Below are the code and all the weights of a small trained network. Each question names an input and a class and asks about switching units off, where a switched-off unit gives its printed mean instead of its output.

import numpy as np


def w(rows, s, z=0):
    codes = np.array(rows[::2]) - 128.0
    scale = np.full(codes.shape[1], s)
    scale[-1] = z or s
    return codes * scale


def norm(h):
    return h / np.sqrt((h * h).mean(-1, keepdims=True) + 1e-5)


def f(y):
    return np.maximum(y, 0)


def log_softmax(a):
    a = a - a.max(-1, keepdims=True)
    return a - np.log(np.exp(a).sum(-1, keepdims=True))


def net(x, mask):
    res = np.array(x, float).reshape(1, 5) / 4 @ E
    u = 0
    for l in range(3):
        y = f(norm(res) @ A[l][:, :-1].T + A[l][:, -1])
        res = res + np.where(mask[u : u + 8], y, B[l][:, -1]) @ B[l][:, :-1]
        u += 8
    return log_softmax(norm(res)[-1] @ U[:, :-1].T + U[:, -1])


A, B = {}, {}
E = w([
[8,195,143,152,216,31],'x0',
[116,156,69,255,95,140],'x1',
[251,100,139,171,197,98],'x2',
[120,94,239,176,224,204],'x3',
[147,116,236,210,166,82],'x4',
],0.0082)
A[0] = w([
[111,134,82,137,151,200,69],'L0N0',
[210,123,47,108,95,131,73],'L0N1',
[183,120,182,121,189,157,151],'L0N2',
[181,115,212,107,141,163,201],'L0N3',
[122,125,143,4,114,121,98],'L0N4',
[148,138,131,75,213,45,122],'L0N5',
[130,134,152,151,66,126,4],'L0N6',
[169,136,83,218,130,93,53],'L0N7',
],0.036,0.0039)
B[0] = w([
[81,138,95,76,218,120,174],'L0N0',
[156,193,124,1,90,152,249],'L0N1',
[101,116,124,225,92,106,229],'L0N2',
[169,117,150,203,37,175,239],'L0N3',
[129,185,112,78,43,149,241],'L0N4',
[123,114,174,151,231,111,219],'L0N5',
[138,149,179,158,140,114,160],'L0N6',
[97,101,132,209,78,122,202],'L0N7',
],0.033,0.02)
A[1] = w([
[162,67,109,112,135,161,36],'L1N0',
[163,130,115,41,48,198,64],'L1N1',
[252,135,152,126,165,139,97],'L1N2',
[130,117,97,54,74,124,4],'L1N3',
[177,140,203,95,94,101,142],'L1N4',
[58,155,74,107,89,137,99],'L1N5',
[133,102,155,93,116,152,24],'L1N6',
[125,51,129,96,119,148,5],'L1N7',
],0.026,0.0035)
B[1] = w([
[115,155,132,154,150,76,128],'L1N0',
[124,188,83,80,104,100,253],'L1N1',
[40,5,96,69,62,147,137],'L1N2',
[187,146,162,152,120,187,195],'L1N3',
[38,123,107,112,149,149,182],'L1N4',
[132,185,169,94,103,105,189],'L1N5',
[125,154,165,142,128,129,141],'L1N6',
[155,162,155,154,136,72,128],'L1N7',
],0.028,0.024)
A[2] = w([
[169,30,28,121,147,145,6],'L2N0',
[212,61,63,111,143,163,46],'L2N1',
[176,78,95,98,136,175,61],'L2N2',
[170,42,57,97,148,198,1],'L2N3',
[226,145,126,63,70,130,79],'L2N4',
[252,126,157,75,134,161,39],'L2N5',
[174,69,169,94,158,128,39],'L2N6',
[219,56,135,65,197,126,122],'L2N7',
],0.026,0.0033)
B[2] = w([
[244,113,152,137,212,166,128],'L2N0',
[119,134,125,137,101,4,128],'L2N1',
[140,80,123,91,131,60,128],'L2N2',
[99,101,115,114,174,197,128],'L2N3',
[190,80,37,87,119,125,255],'L2N4',
[139,132,92,141,83,89,172],'L2N5',
[94,139,98,109,157,129,132],'L2N6',
[80,76,141,76,180,177,134],'L2N7',
],0.034,0.017)
U = w([
[105,125,136,80,202,116,1],'0',
[150,82,155,251,102,123,171],'1',
[148,196,90,76,54,133,241],'2',
],0.02,0.0024)

Each question gives the input, the list of numbers given to net, and the class t.
The units are the neurons (one row each of A and B). Each row of codes is followed by its name. A weight is (code - 128) times the scale printed after its matrix; where a second scale follows, it is the last column's (A, B and U).
mask holds one flag per neuron, layer by layer. A switched-off neuron (its flag False) gives its mean, the last column of its row in B, instead of its output. The means were averaged over made-up inputs and are rounded, as every weight is.
A unit's drop is (log p(t) with every unit on - log p(t) with that unit switched off) / (log p(t) with every unit on - log p(t) with every unit switched off).
The circuit of an input: a set's keep is (log p(t) with only the set's units on - log p(t) with every unit switched off) / (log p(t) with every unit on - log p(t) with every unit switched off). Starting from the 12 units with the biggest drops (on a tie, the unit counted first), units are removed one at a time, each time the one whose removal leaves the highest keep (on an exact tie, the one counted first), for as long as the keep stays at least 0.8.
units of the circuit, in order: the units of the circuit, biggest drop first
most important unit: the unit with the biggest drop
top k neurons: the k neurons with the biggest drops, biggest first
k most important neurons of layer l: the k neurons of layer l with the biggest drops, biggest first
drop of u: that unit's drop, to one decimal
input [7,1,-5,2,4], class 0: top 3 neurons : (L0N3; L0N2; L0N7)
input [7,1,-6,3,-2], class 0: 4 most important neurons of layer 0 : (L0N3; L0N4; L0N1; L0N2)
input [5,-7,7,-4,-3], class 0: units of the circuit, in order : (L0N5)
input [6,1,5,-8,0], class 0: units of the circuit, in order : (L0N3; L0N5)
input [3,-5,-2,-3,3], class 0: top 2 neurons : (L0N5; L0N1)
input [3,4,-3,3,-2], class 0: 2 most important neurons of layer 0 : (L0N4; L0N1)
input [5,0,0,-6,2], class 0: units of the circuit, in order : (L0N3; L0N5; L0N4)
input [-2,5,-5,4,4], class 1: units of the circuit, in order : (L0N1; L0N4)
input [-1,8,-8,3,-2], class 0: top 2 neurons : (L0N1; L0N4)
input [3,-6,-4,2,3], class 1: top 3 neurons : (L0N1; L0N5; L1N1)
input [8,-8,-3,1,-2], class 0: top 2 neurons : (L0N5; L0N1)
input [7,4,3,0,0], class 1: drop of L0N7 : 0.2
input [-5,6,-7,7,7], class 1: drop of L0N1 : 0.1
input [5,-5,-1,5,3], class 1: drop of L1N6 : 0.0
input [-1,3,-7,7,5], class 1: most important unit : L0N1
